Here is a tiny trained network, its code and every weight. The questions are about switching its units off for an input and a class, where a switched-off unit gives its printed mean instead of its output.

import numpy as np


def w(rows, s, z=0):
    codes = np.array(rows[::2]) - 128.0
    scale = np.full(codes.shape[1], s)
    scale[-1] = z or s
    return codes * scale


def f(y):
    return np.maximum(y, 0)


def log_softmax(a):
    a = a - a.max(-1, keepdims=True)
    return a - np.log(np.exp(a).sum(-1, keepdims=True))


def net(x, mask):
    res = np.array(x, float).reshape(1, 4) / 4 @ E
    y = f(res @ A[0][:, :-1].T + A[0][:, -1])
    res = res + np.where(mask, y, B[0][:, -1]) @ B[0][:, :-1]
    return log_softmax(res[-1] @ U[:, :-1].T + U[:, -1])


A, B = {}, {}
E = w([
[164,61,156,163,102,120,80,222],'x0',
[245,171,81,165,231,86,155,72],'x1',
[217,92,104,145,85,222,198,64],'x2',
[96,41,51,197,158,173,161,174],'x3',
],0.012)
A[0] = w([
[128,153,209,103,127,45,71,143,233],'n0',
[97,146,81,162,152,201,204,95,206],'n1',
[177,119,160,184,111,142,174,172,190],'n2',
[188,91,117,81,137,162,130,67,52],'n3',
[99,104,66,153,178,176,116,187,178],'n4',
[42,94,161,86,71,162,101,157,195],'n5',
[190,113,154,148,99,126,141,153,240],'n6',
[185,92,148,150,142,185,173,125,160],'n7',
[93,179,97,58,133,151,173,31,212],'n8',
[70,56,93,107,22,106,94,81,180],'n9',
[157,117,107,135,175,180,223,113,208],'n10',
[159,106,53,183,249,125,112,109,253],'n11',
],0.012,0.0037)
B[0] = w([
[7,125,98,40,157,99,73,115,215],'n0',
[200,74,156,161,114,121,187,116,220],'n1',
[88,122,96,142,98,175,84,110,187],'n2',
[134,166,104,103,123,147,141,31,182],'n3',
[128,123,137,194,166,140,139,179,211],'n4',
[97,190,252,220,89,188,97,149,239],'n5',
[40,101,57,67,79,150,85,102,179],'n6',
[133,131,38,120,118,186,144,117,207],'n7',
[177,152,163,114,101,70,175,133,224],'n8',
[112,174,188,123,133,181,138,121,210],'n9',
[202,124,95,148,143,137,143,104,226],'n10',
[183,101,94,134,153,112,77,176,252],'n11',
],0.011,0.018)
U = w([
[191,155,118,159,147,6,157,103,48],'0',
[154,119,48,153,135,151,135,30,14],'1',
[103,180,129,62,219,34,78,83,252],'2',
[58,98,75,88,86,114,106,135,89],'3',
[83,182,202,166,109,157,57,106,157],'4',
[148,59,70,170,176,129,131,183,193],'5',
[122,139,187,165,113,171,212,105,115],'6',
[150,144,115,77,82,129,246,81,112],'7',
],0.012,0.002)

Each question gives the input, the list of numbers given to net, and the class t.
The units are the neurons (one row each of A and B). Each row of codes is followed by its name. A weight is (code - 128) times the scale printed after its matrix; where a second scale follows, it is the last column's (A, B and U).
mask holds one flag per neuron, in row order. A switched-off neuron (its flag False) gives its mean, the last column of its row in B, instead of its output. The means were averaged over made-up inputs and are rounded, as every weight is.
A unit's drop is (log p(t) with every unit on - log p(t) with that unit switched off) / (log p(t) with every unit on - log p(t) with every unit switched off).
The circuit of an input: a set's keep is (log p(t) with only the set's units on - log p(t) with every unit switched off) / (log p(t) with every unit on - log p(t) with every unit switched off). Starting from all 12 units, units are removed one at a time, each time the one whose removal leaves the highest keep (on an exact tie, the one counted first), for as long as the keep stays at least 0.8.
circuit, biggest first: the units of the circuit, biggest drop first
unit that matters most: the unit with the biggest drop
top k neurons: the k neurons with the biggest drops, biggest first
drop of u: that unit's drop, to one decimal
input [-8,-7,4,-7], class 6: unit that matters most => n8
input [1,-1,3,-8], class 2: circuit, biggest first => [n5, n0]
input [2,-5,4,3], class 4: top 2 neurons => [n5, n8]
input [-7,-5,1,-1], class 6: top 2 neurons => [n8, n0]
input [7,1,3,0], class 1: top 4 neurons => [n0, n7, n5, n11]
input [-6,7,7,-7], class 7: circuit, biggest first => [n8, n3]
input [-8,-8,0,3], class 6: top 3 neurons => [n1, n0, n8]
input [-6,1,2,-3], class 7: top 2 neurons => [n11, n4]
input [-8,8,7,-6], class 7: top 3 neurons => [n8, n3, n7]
input [3,-3,7,8], class 1: top 2 neurons => [n7, n2]
input [-2,-4,-2,8], class 6: top 2 neurons => [n0, n1]
input [5,-1,3,-1], class 3: circuit, biggest first => [n5, n6]
input [-4,-1,-3,4], class 6: top 3 neurons => [n0, n11, n7]
input [8,-1,-5,-8], class 2: circuit, biggest first => [n0]
input [1,-3,3,7], class 6: top 2 neurons => [n9, n11]
input [-2,2,5,-3], class 7: drop of n8 => 1.0
input [7,-4,8,0], class 4: drop of n4 => 0.0
input [7,2,-8,3], class 3: drop of n6 => -0.2
